Here is a tiny trained network, its code and every weight. The questions are about switching its units off for an input and a target symbol, where a switched-off unit gives its printed mean instead of its output.

import numpy as np


def w(rows, s, z=0):
    codes = np.array(rows[::2]) - 128.0
    scale = np.full(codes.shape[1], s)
    scale[-1] = z or s
    return codes * scale


def norm(h):
    return h / np.sqrt((h * h).mean(-1, keepdims=True) + 1e-5)


def f(y):
    return y / 2 * (1 + np.tanh(0.7978845608 * (y + 0.044715 * y**3)))


def softmax(a):
    e = np.exp(a - a.max(-1, keepdims=True))
    return e / e.sum(-1, keepdims=True)


def log_softmax(a):
    a = a - a.max(-1, keepdims=True)
    return a - np.log(np.exp(a).sum(-1, keepdims=True))


def net(x, mask):
    ids = ['ΛΞΣαβεπτφψ'.index(c) for c in x.split()]
    T = len(ids)
    res = E[ids] + P[:T]
    u = 0
    for l in range(2):
        q, k, v = (norm(res) @ M[l].T for M in (Q, K, V))
        z = softmax(np.where(np.tri(T) > 0, q @ k.T / 2**0.5, -1e9)) @ v
        res = res + np.where(mask[u], z, O[l][:, -1]) @ O[l][:, :-1]
        u += 1
        y = f(norm(res) @ A[l][:, :-1].T + A[l][:, -1])
        res = res + np.where(mask[u : u + 8], y, B[l][:, -1]) @ B[l][:, :-1]
        u += 8
    return log_softmax(norm(res)[-1] @ U[:, :-1].T + U[:, -1])


Q, K, V, O, A, B = {}, {}, {}, {}, {}, {}
E = w([
[74,111,87,134],'Λ',
[167,113,170,90],'Ξ',
[154,97,174,105],'Σ',
[71,104,93,194],'α',
[193,128,161,96],'β',
[110,77,12,140],'ε',
[79,107,115,136],'π',
[124,171,62,167],'τ',
[84,123,103,143],'φ',
[66,93,148,186],'ψ',
],0.012)
P = w([
[212,145,218,103],'0',
[149,14,58,216],'1',
[44,228,68,70],'2',
[129,39,51,231],'3',
[31,225,65,82],'4',
[134,53,44,253],'5',
[26,223,68,85],'6',
[140,35,52,250],'7',
],0.0045)
Q[0] = w([
[7,34,195,2],'0.h1',
[143,83,233,207],'0.h1',
],0.0042)
K[0] = w([
[193,16,3,117],'0.h1',
[126,75,198,84],'0.h1',
],0.0058)
V[0] = w([
[192,4,37,169],'0.h1',
[141,147,155,212],'0.h1',
],0.004)
O[0] = w([
[204,110,144,254,253],'0.h1',
[82,195,91,164,159],'0.h1',
],0.0043,0.0018)
A[0] = w([
[133,191,192,142,57],'0.n1',
[92,21,59,122,119],'0.n2',
[166,254,95,92,2],'0.n3',
[213,186,185,60,96],'0.n4',
[162,165,47,150,111],'0.n5',
[179,61,223,201,55],'0.n6',
[63,130,118,227,93],'0.n7',
[117,69,117,154,115],'0.n8',
],0.008,0.0064)
B[0] = w([
[124,134,70,16,105],'0.n1',
[159,207,177,94,243],'0.n2',
[69,93,158,183,129],'0.n3',
[91,129,47,108,199],'0.n4',
[118,93,205,64,168],'0.n5',
[83,137,1,50,174],'0.n6',
[171,74,21,19,254],'0.n7',
[231,140,173,152,179],'0.n8',
],0.0068,0.0041)
Q[1] = w([
[45,211,188,65],'1.h1',
[248,81,161,201],'1.h1',
],0.016)
K[1] = w([
[148,182,61,197],'1.h1',
[163,125,253,74],'1.h1',
],0.016)
V[1] = w([
[148,169,119,254],'1.h1',
[62,2,169,120],'1.h1',
],0.0073)
O[1] = w([
[86,147,42,170,4],'1.h1',
[130,1,96,26,97],'1.h1',
],0.0097,0.0034)
A[1] = w([
[156,60,143,99,3],'1.n1',
[86,190,113,214,17],'1.n2',
[70,135,195,112,91],'1.n3',
[72,83,112,85,6],'1.n4',
[89,46,161,188,150],'1.n5',
[138,121,254,181,75],'1.n6',
[147,149,229,223,11],'1.n7',
[142,103,100,109,172],'1.n8',
],0.013,0.0044)
B[1] = w([
[95,119,97,126,192],'1.n1',
[87,57,179,96,182],'1.n2',
[112,69,144,210,119],'1.n3',
[163,53,77,181,161],'1.n4',
[166,203,188,76,123],'1.n5',
[76,119,142,252,164],'1.n6',
[77,146,114,38,143],'1.n7',
[94,188,171,148,253],'1.n8',
],0.011,0.0039)
U = w([
[39,223,155,209,3],'Λ',
[222,206,125,153,221],'Ξ',
[176,97,207,66,127],'Σ',
[130,9,40,83,86],'α',
[11,110,148,86,169],'β',
[174,88,111,10,86],'ε',
[152,99,207,219,172],'π',
[78,174,5,168,117],'τ',
[116,62,99,234,85],'φ',
[122,218,90,37,176],'ψ',
],0.016,0.0037)

Each question gives the input, a string of symbols that net reads in full, and the target symbol t.
The units are the heads (2 rows each of Q, K, V and O) and the neurons (one row each of A and B). Each row of codes is followed by its name. A weight is (code - 128) times the scale printed after its matrix; where a second scale follows, it is the last column's (O, A, B and U).
mask holds one flag per unit, layer by layer, with each layer's heads first. A switched-off unit (its flag False) gives its mean, the last column of its rows in O or B, instead of its output. The means were averaged over made-up inputs and are rounded, as every weight is.
A unit's drop is (log p(t) with every unit on - log p(t) with that unit switched off) / (log p(t) with every unit on - log p(t) with every unit switched off).
The circuit of an input: a set's keep is (log p(t) with only the set's units on - log p(t) with every unit switched off) / (log p(t) with every unit on - log p(t) with every unit switched off). Starting from the 12 units with the biggest drops (on a tie, the unit counted first), units are removed one at a time, each time the one whose removal leaves the highest keep (on an exact tie, the one counted first), for as long as the keep stays at least 0.8.
units of the circuit, in order: the units of the circuit, biggest drop first
unit that matters most: the unit with the biggest drop
k most important neurons: the k neurons with the biggest drops, biggest first
k most important neurons of layer l: the k neurons of layer l with the biggest drops, biggest first
input α φ Λ, target τ: units of the circuit, in order => [1.n2; 1.n4]
input β τ π Ξ α β Ξ Λ, target Λ: most important neuron => [1.n6]
input Σ Ξ τ α, target Σ: 2 most important neurons => [0.n7; 0.n2]
input Λ ψ Ξ α α α, target β: 4 most important neurons => [0.n4; 1.n2; 0.n2; 1.n7]
input Ξ Ξ Λ φ ε, target ψ: 2 most important neurons of layer 1 => [1.n6; 1.n4]
input Λ β β Ξ α Ξ π α, target β: 3 most important neurons => [1.n2; 0.n2; 0.n4]
input τ Ξ α Ξ Λ ε, target τ: 2 most important neurons of layer 0 => [0.n7; 0.n3]
input β Σ Ξ ψ π τ, target Λ: 2 most important neurons => [0.n5; 1.n6]
input α α Ξ ε τ τ ψ Λ, target Ξ: 4 most important neurons => [0.n7; 0.n5; 0.n8; 0.n6]
input ψ ε τ α ε α, target ε: units of the circuit, in order => [1.h1; 0.n7; 1.n5]
input Λ τ π π, target β: 3 most important neurons of layer 0 => [0.n2; 0.n7; 0.n6]
input Ξ ψ τ α Σ, target τ: 2 most important neurons => [0.n5; 0.n4]
input Λ Ξ ψ α α τ Λ Λ, target β: 3 most important neurons => [0.n6; 1.n2; 0.n2]
input Ξ ψ Λ Ξ π, target α: units of the circuit, in order => [1.n4; 1.h1]
input ψ α ψ Ξ ε τ α β, target ε: 2 most important neurons => [0.n6; 0.n2]
input Ξ Ξ Ξ ψ, target π: 4 most important neurons => [1.n6; 0.n2; 0.n4; 0.n7]
input Ξ α τ Ξ Ξ τ, target π: 4 most important neurons => [0.n6; 0.n4; 1.n6; 0.n5]
input α Ξ Σ, target τ: 2 most important neurons of layer 0 => [0.n4; 0.n8]
input Ξ ψ ψ Λ Ξ τ, target π: units of the circuit, in order => [0.n6; 1.h1; 0.n2]
input α Ξ τ τ, target Ξ: 3 most important neurons of layer 1 => [1.n1; 1.n6; 1.n4]
input Λ ε Λ Ξ ψ π β Λ, target β: 3 most important neurons => [0.n4; 1.n2; 0.n2]
input β ψ Σ Ξ, target Λ: 4 most important neurons of layer 0 => [0.n4; 0.n7; 0.n5; 0.n6]
input β τ Σ, target β: 3 most important neurons => [0.n7; 1.n2; 0.n1]
input Λ Ξ α Ξ, target β: unit that matters most => 0.n7
input Ξ τ Ξ, target β: unit that matters most => 1.h1
input Ξ φ β, target Ξ: 3 most important neurons of layer 0 => [0.n4; 0.n2; 0.n7]
input Ξ Λ Ξ β ε α φ, target τ: unit that matters most => 0.n5
